Below is a small trained network, with its code and all its weights. Each question gives an input and a target symbol and asks what happens when units are switched off, that is, made to give their printed mean instead of their output.

import numpy as np


def w(rows, s, z=0):
    codes = np.array(rows[::2]) - 128.0
    scale = np.full(codes.shape[1], s)
    scale[-1] = z or s
    return codes * scale


def norm(h):
    return h / np.sqrt((h * h).mean(-1, keepdims=True) + 1e-5)


def f(y):
    return y / 2 * (1 + np.tanh(0.7978845608 * (y + 0.044715 * y**3)))


def softmax(a):
    e = np.exp(a - a.max(-1, keepdims=True))
    return e / e.sum(-1, keepdims=True)


def log_softmax(a):
    a = a - a.max(-1, keepdims=True)
    return a - np.log(np.exp(a).sum(-1, keepdims=True))


def net(x, mask):
    ids = ['ΘΞΩδεζηλμστ'.index(c) for c in x.split()]
    T = len(ids)
    res = E[ids] + P[:T]
    u = 0
    for l in range(2):
        r = norm(res)
        for j in range(2):
            rows = slice(4 * j, 4 * j + 4)
            q, k, v = (r @ M[l][rows].T for M in (Q, K, V))
            z = softmax(np.where(np.tri(T) > 0, q @ k.T / 4**0.5, -1e9)) @ v
            o = O[l][rows]
            res = res + np.where(mask[u + j], z, o[:, -1]) @ o[:, :-1]
        u += 2
        y = f(norm(res) @ A[l][:, :-1].T + A[l][:, -1])
        res = res + np.where(mask[u : u + 4], y, B[l][:, -1]) @ B[l][:, :-1]
        u += 4
    return log_softmax(norm(res)[-1] @ U[:, :-1].T + U[:, -1])


Q, K, V, O, A, B = {}, {}, {}, {}, {}, {}
E = w([
[91,124,189,101,161],'Θ',
[154,165,138,121,49],'Ξ',
[97,161,143,145,121],'Ω',
[189,72,112,73,99],'δ',
[87,171,197,107,201],'ε',
[122,161,106,136,138],'ζ',
[157,76,112,169,123],'η',
[156,96,55,179,125],'λ',
[148,61,99,108,177],'μ',
[95,206,126,139,100],'σ',
[146,8,47,94,156],'τ',
],0.015)
P = w([
[78,120,78,124,159],'0',
[197,134,179,123,201],'1',
[11,47,147,74,47],'2',
[105,108,78,123,131],'3',
[188,170,160,106,197],'4',
[2,68,148,110,32],'5',
[119,102,72,125,127],'6',
[206,176,116,125,137],'7',
[6,69,148,150,29],'8',
[151,85,62,116,116],'9',
[210,184,104,89,142],'10',
[1,73,171,102,41],'11',
[87,114,90,124,148],'12',
[188,219,105,72,140],'13',
],0.0067)
Q[0] = w([
[128,140,167,151,185],'L0H0',
[95,63,136,9,109],'L0H0',
[254,166,120,104,185],'L0H0',
[49,119,189,118,133],'L0H0',
[138,131,144,169,93],'L0H1',
[170,66,118,176,74],'L0H1',
[149,169,165,144,159],'L0H1',
[135,101,149,68,125],'L0H1',
],0.0095)
K[0] = w([
[101,129,95,125,179],'L0H0',
[87,45,150,140,107],'L0H0',
[220,140,90,53,167],'L0H0',
[1,119,197,129,229],'L0H0',
[228,166,230,126,93],'L0H1',
[175,96,30,114,41],'L0H1',
[55,189,187,148,179],'L0H1',
[109,59,190,100,184],'L0H1',
],0.0066)
V[0] = w([
[103,196,1,109,144],'L0H0',
[140,128,72,112,140],'L0H0',
[155,98,128,114,135],'L0H0',
[180,127,119,113,93],'L0H0',
[92,150,166,198,156],'L0H1',
[137,116,141,151,38],'L0H1',
[120,139,86,110,97],'L0H1',
[94,90,153,147,118],'L0H1',
],0.0071)
O[0] = w([
[135,107,136,152,99,88],'L0H0',
[161,130,157,138,171,152],'L0H0',
[60,172,222,115,62,176],'L0H0',
[97,118,159,254,169,171],'L0H0',
[200,86,176,157,120,4],'L0H1',
[146,134,173,25,117,134],'L0H1',
[122,168,86,193,138,150],'L0H1',
[141,139,150,115,117,130],'L0H1',
],0.006,0.004)
A[0] = w([
[227,254,201,253,137,250],'L0N0',
[155,68,20,111,184,177],'L0N1',
[45,82,237,40,156,138],'L0N2',
[135,44,126,171,148,213],'L0N3',
],0.0059,0.0017)
B[0] = w([
[158,130,214,2,249,195],'L0N0',
[110,240,227,148,158,229],'L0N1',
[152,107,66,188,84,254],'L0N2',
[66,62,235,50,103,161],'L0N3',
],0.0073,0.0038)
Q[1] = w([
[192,162,157,208,150],'L1H0',
[38,104,197,139,175],'L1H0',
[153,56,238,36,87],'L1H0',
[103,184,201,174,114],'L1H0',
[254,63,197,79,57],'L1H1',
[129,184,205,135,186],'L1H1',
[123,117,213,157,181],'L1H1',
[99,196,164,135,65],'L1H1',
],0.0076)
K[1] = w([
[114,241,153,234,146],'L1H0',
[101,119,163,104,254],'L1H0',
[78,88,92,107,104],'L1H0',
[239,122,239,157,142],'L1H0',
[183,203,187,177,157],'L1H1',
[173,49,78,108,137],'L1H1',
[130,16,143,196,142],'L1H1',
[103,181,190,155,77],'L1H1',
],0.006)
V[1] = w([
[176,155,227,168,178],'L1H0',
[168,101,98,110,129],'L1H0',
[101,95,137,85,255],'L1H0',
[124,100,117,79,170],'L1H0',
[203,170,84,104,125],'L1H1',
[157,222,135,103,168],'L1H1',
[200,36,176,202,128],'L1H1',
[80,160,155,127,78],'L1H1',
],0.0059)
O[1] = w([
[156,127,203,160,90,23],'L1H0',
[169,91,120,205,175,117],'L1H0',
[240,124,122,46,75,162],'L1H0',
[80,99,104,95,79,185],'L1H0',
[107,188,197,144,77,90],'L1H1',
[1,130,75,150,132,168],'L1H1',
[72,227,143,92,68,2],'L1H1',
[143,96,93,123,108,187],'L1H1',
],0.0041,0.0024)
A[1] = w([
[176,185,132,98,118,133],'L1N0',
[51,122,152,162,16,143],'L1N1',
[160,206,30,123,86,146],'L1N2',
[57,103,132,2,126,8],'L1N3',
],0.0074,0.0016)
B[1] = w([
[58,120,61,194,255,163],'L1N0',
[196,4,55,76,73,193],'L1N1',
[47,97,215,129,70,164],'L1N2',
[165,178,101,163,52,255],'L1N3',
],0.0066,0.005)
U = w([
[95,29,53,145,128,130],'Θ',
[88,127,147,105,74,67],'Ξ',
[90,84,173,142,89,104],'Ω',
[178,199,76,126,28,164],'δ',
[204,113,63,96,189,176],'ε',
[117,151,59,136,171,140],'ζ',
[149,70,193,110,71,88],'η',
[179,107,158,252,93,124],'λ',
[189,126,217,54,131,225],'μ',
[1,160,98,115,138,104],'σ',
[160,111,102,40,108,3],'τ',
],0.0097,0.004)

Each question gives the input, a string of symbols that net reads in full, and the target symbol t.
The units are the heads (4 rows each of Q, K, V and O) and the neurons (one row each of A and B). Each row of codes is followed by its name. A weight is (code - 128) times the scale printed after its matrix; where a second scale follows, it is the last column's (O, A, B and U).
mask holds one flag per unit, layer by layer, with each layer's heads first. A switched-off unit (its flag False) gives its mean, the last column of its rows in O or B, instead of its output. The means were averaged over made-up inputs and are rounded, as every weight is.
A unit's drop is (log p(t) with every unit on - log p(t) with that unit switched off) / (log p(t) with every unit on - log p(t) with every unit switched off).
The circuit of an input: a set's keep is (log p(t) with only the set's units on - log p(t) with every unit switched off) / (log p(t) with every unit on - log p(t) with every unit switched off). Starting from all 12 units, units are removed one at a time, each time the one whose removal leaves the highest keep (on an exact tie, the one counted first), for as long as the keep stays at least 0.8.
units of the circuit, in order: the units of the circuit, biggest drop first
most important unit: the unit with the biggest drop
top k neurons in layer l: the k neurons of layer l with the biggest drops, biggest first
which heads matter: for each layer, one digit per head in row order, 1 if its drop is at least 0.15 and else 0, layers parted by /
input σ δ Θ μ Θ, target ε: units of the circuit, in order	(L0N2 L0N3 L0N1)
input Ξ Θ Ω Θ η Θ Θ σ, target μ: which heads matter	01 / 00
input δ Θ Θ ε Θ Θ σ Θ, target σ: which heads matter	11 / 11
input δ δ σ, target Θ: units of the circuit, in order	(L1N1 L0N1)
input δ σ δ λ Θ λ τ δ, target ζ: which heads matter	11 / 01
input δ Θ δ λ δ Θ δ Θ, target ζ: which heads matter	11 / 01
input δ δ σ δ δ δ δ δ δ δ η, target μ: most important unit	L0H0
input δ Θ δ δ λ, target μ: units of the circuit, in order	(L0N0 L0H0 L0N3)
input Ξ δ Ω μ δ λ λ τ δ δ λ Θ, target Θ: top 3 neurons in layer 0	(L0N2 L0N1 L0N0)
input Ω λ η Θ δ δ η, target η: units of the circuit, in order	(L0N3 L0N1)
input δ δ δ δ λ σ τ δ δ σ, target σ: top 3 neurons in layer 1	(L1N2 L1N0 L1N3)
input δ Ω δ η ε λ Ξ Θ ζ ε, target ε: units of the circuit, in order	(L0H1 L0H0 L0N2)
input δ λ ζ λ σ δ Θ η δ δ ζ η δ Θ, target ε: which heads matter	01 / 00
input μ μ ζ λ δ δ Θ Ξ ε, target Θ: which heads matter	10 / 00
input δ δ ζ, target Θ: which heads matter	01 / 01
input λ σ μ Θ σ δ μ Θ δ Θ, target Θ: units of the circuit, in order	(L0N2)
input η δ Θ σ η δ ε Ξ Θ μ, target μ: which heads matter	00 / 00
input δ δ ε δ δ Θ ζ λ δ ε δ Ω, target Θ: which heads matter	00 / 00
input δ ζ δ λ Ω ε, target Θ: which heads matter	11 / 00
input ζ Θ Θ ε δ λ Ω λ δ σ ε δ δ μ, target μ: units of the circuit, in order	(L0N1 L1H0)
input λ δ λ δ, target δ: which heads matter	01 / 00
